Below are the code and all the weights of a small trained network. Each question names an input and a class and asks about switching units off, where a switched-off unit gives its printed mean instead of its output.

import numpy as np


def w(rows, s, z=0):
    codes = np.array(rows[::2]) - 128.0
    scale = np.full(codes.shape[1], s)
    scale[-1] = z or s
    return codes * scale


def f(y):
    return y / 2 * (1 + np.tanh(0.7978845608 * (y + 0.044715 * y**3)))


def log_softmax(a):
    a = a - a.max(-1, keepdims=True)
    return a - np.log(np.exp(a).sum(-1, keepdims=True))


def net(x, mask):
    res = np.array(x, float).reshape(1, 7) / 4 @ E
    y = f(res @ A[0][:, :-1].T + A[0][:, -1])
    res = res + np.where(mask, y, B[0][:, -1]) @ B[0][:, :-1]
    return log_softmax(res[-1] @ U[:, :-1].T + U[:, -1])


A, B = {}, {}
E = w([
[159,102,216,117,218,105,159],'x0',
[242,110,119,147,93,162,138],'x1',
[127,131,127,125,130,127,126],'x2',
[106,65,183,185,117,191,12],'x3',
[123,84,21,151,224,190,154],'x4',
[125,135,130,129,133,126,125],'x5',
[158,132,94,248,146,1,75],'x6',
],0.008)
A[0] = w([
[118,109,94,135,174,154,117,43],'N1',
[17,125,153,61,137,163,155,103],'N2',
[135,140,238,119,254,121,134,59],'N3',
[55,195,65,149,61,176,83,78],'N4',
[26,120,87,131,208,141,129,130],'N5',
[128,129,147,103,112,185,152,86],'N6',
[38,193,199,65,88,62,87,64],'N7',
[104,112,106,151,150,45,94,72],'N8',
[132,113,132,48,119,165,115,50],'N9',
[142,160,70,39,147,52,170,2],'N10',
[55,96,165,131,157,159,34,51],'N11',
[122,70,167,208,113,211,67,54],'N12',
[123,119,66,146,192,182,135,11],'N13',
[112,175,57,109,63,139,81,36],'N14',
[221,124,139,114,105,201,140,122],'N15',
[136,181,179,125,69,132,133,78],'N16',
[110,192,103,128,135,106,204,59],'N17',
[120,114,58,135,170,165,150,101],'N18',
],0.01,0.0089)
B[0] = w([
[226,99,252,201,57,122,104,137],'N1',
[112,185,47,220,179,72,110,253],'N2',
[74,55,109,152,73,131,229,217],'N3',
[80,55,129,145,100,121,230,226],'N4',
[186,101,129,73,95,67,61,246],'N5',
[121,150,166,205,183,95,99,168],'N6',
[208,85,133,90,131,114,62,247],'N7',
[107,209,96,216,170,133,114,180],'N8',
[177,162,154,235,163,118,160,159],'N9',
[158,188,202,110,93,189,161,189],'N10',
[171,196,102,104,64,191,171,199],'N11',
[130,212,158,70,145,168,173,214],'N12',
[191,76,211,154,116,130,59,165],'N13',
[140,76,162,172,136,144,206,173],'N14',
[100,140,23,153,135,83,75,210],'N15',
[229,65,155,147,134,129,62,180],'N16',
[138,172,166,122,81,193,133,182],'N17',
[162,104,200,116,107,117,80,203],'N18',
],0.011,0.0062)
U = w([
[126,178,125,248,138,126,123,24],'0',
[186,72,163,118,95,144,97,55],'1',
[144,200,157,87,90,206,183,54],'2',
[99,36,136,165,86,150,227,69],'3',
[124,127,82,107,108,127,112,221],'4',
[113,121,116,111,115,139,126,250],'5',
[112,119,122,109,112,144,128,239],'6',
],0.015,0.016)

Each question gives the input, the list of numbers given to net, and the class t.
The units are the neurons (one row each of A and B). Each row of codes is followed by its name. A weight is (code - 128) times the scale printed after its matrix; where a second scale follows, it is the last column's (A, B and U).
mask holds one flag per neuron, in row order. A switched-off neuron (its flag False) gives its mean, the last column of its row in B, instead of its output. The means were averaged over made-up inputs and are rounded, as every weight is.
A unit's drop is (log p(t) with every unit on - log p(t) with that unit switched off) / (log p(t) with every unit on - log p(t) with every unit switched off).
The circuit of an input: a set's keep is (log p(t) with only the set's units on - log p(t) with every unit switched off) / (log p(t) with every unit on - log p(t) with every unit switched off). Starting from the 12 units with the biggest drops (on a tie, the unit counted first), units are removed one at a time, each time the one whose removal leaves the highest keep (on an exact tie, the one counted first), for as long as the keep stays at least 0.8.
circuit, biggest first: the units of the circuit, biggest drop first
most important unit: the unit with the biggest drop
k most important neurons: the k neurons with the biggest drops, biggest first
drop when u is switched off: that unit's drop, to one decimal
input [-8,6,6,2,-2,1,5], class 3: 2 most important neurons => (N4; N14)
input [7,-8,5,0,-5,2,-5], class 4: circuit, biggest first => (N2; N7)
input [-8,0,0,-7,-8,-7,-5], class 1: 3 most important neurons => (N7; N16; N3)
input [-2,6,3,3,4,-5,-6], class 0: circuit, biggest first => (N6; N9)
input [8,8,-7,-2,6,5,2], class 3: circuit, biggest first => (N3)
input [-8,5,-5,-4,6,5,2], class 3: circuit, biggest first => (N4; N14)
input [1,-3,-1,-5,2,-1,1], class 2: circuit, biggest first => (N10; N15)
input [5,-4,-8,-8,2,0,-1], class 2: 2 most important neurons => (N10; N17)
input [7,-7,1,5,7,-1,0], class 1: 2 most important neurons => (N5; N1)
input [-5,-4,2,8,3,-5,-7], class 2: 2 most important neurons => (N11; N12)
input [3,-7,-3,5,-4,5,-1], class 4: 2 most important neurons => (N2; N7)
input [7,0,2,8,2,-2,-2], class 2: 2 most important neurons => (N12; N11)
input [3,-8,1,-7,-6,4,-8], class 0: 2 most important neurons => (N2; N9)
input [-5,-4,-1,3,-2,5,3], class 3: most important unit => N4
input [0,-8,2,7,-8,5,-7], class 1: 3 most important neurons => (N7; N16; N8)
input [7,2,7,-8,1,-1,3], class 2: 3 most important neurons => (N10; N17; N4)
input [1,8,-4,6,-4,-1,-6], class 4: 2 most important neurons => (N15; N2)
input [-8,-6,0,-8,-6,6,6], class 2: 3 most important neurons => (N10; N17; N2)
input [3,-2,-1,-6,7,-2,0], class 1: drop when N5 is switched off => 0.1
input [8,-1,6,-1,3,-4,4], class 3: most important unit => N3
input [8,1,-5,-2,-2,-1,-5], class 3: drop when N5 is switched off => 0.0
input [-8,6,-2,-2,8,8,1], class 1: drop when N1 is switched off => 0.1
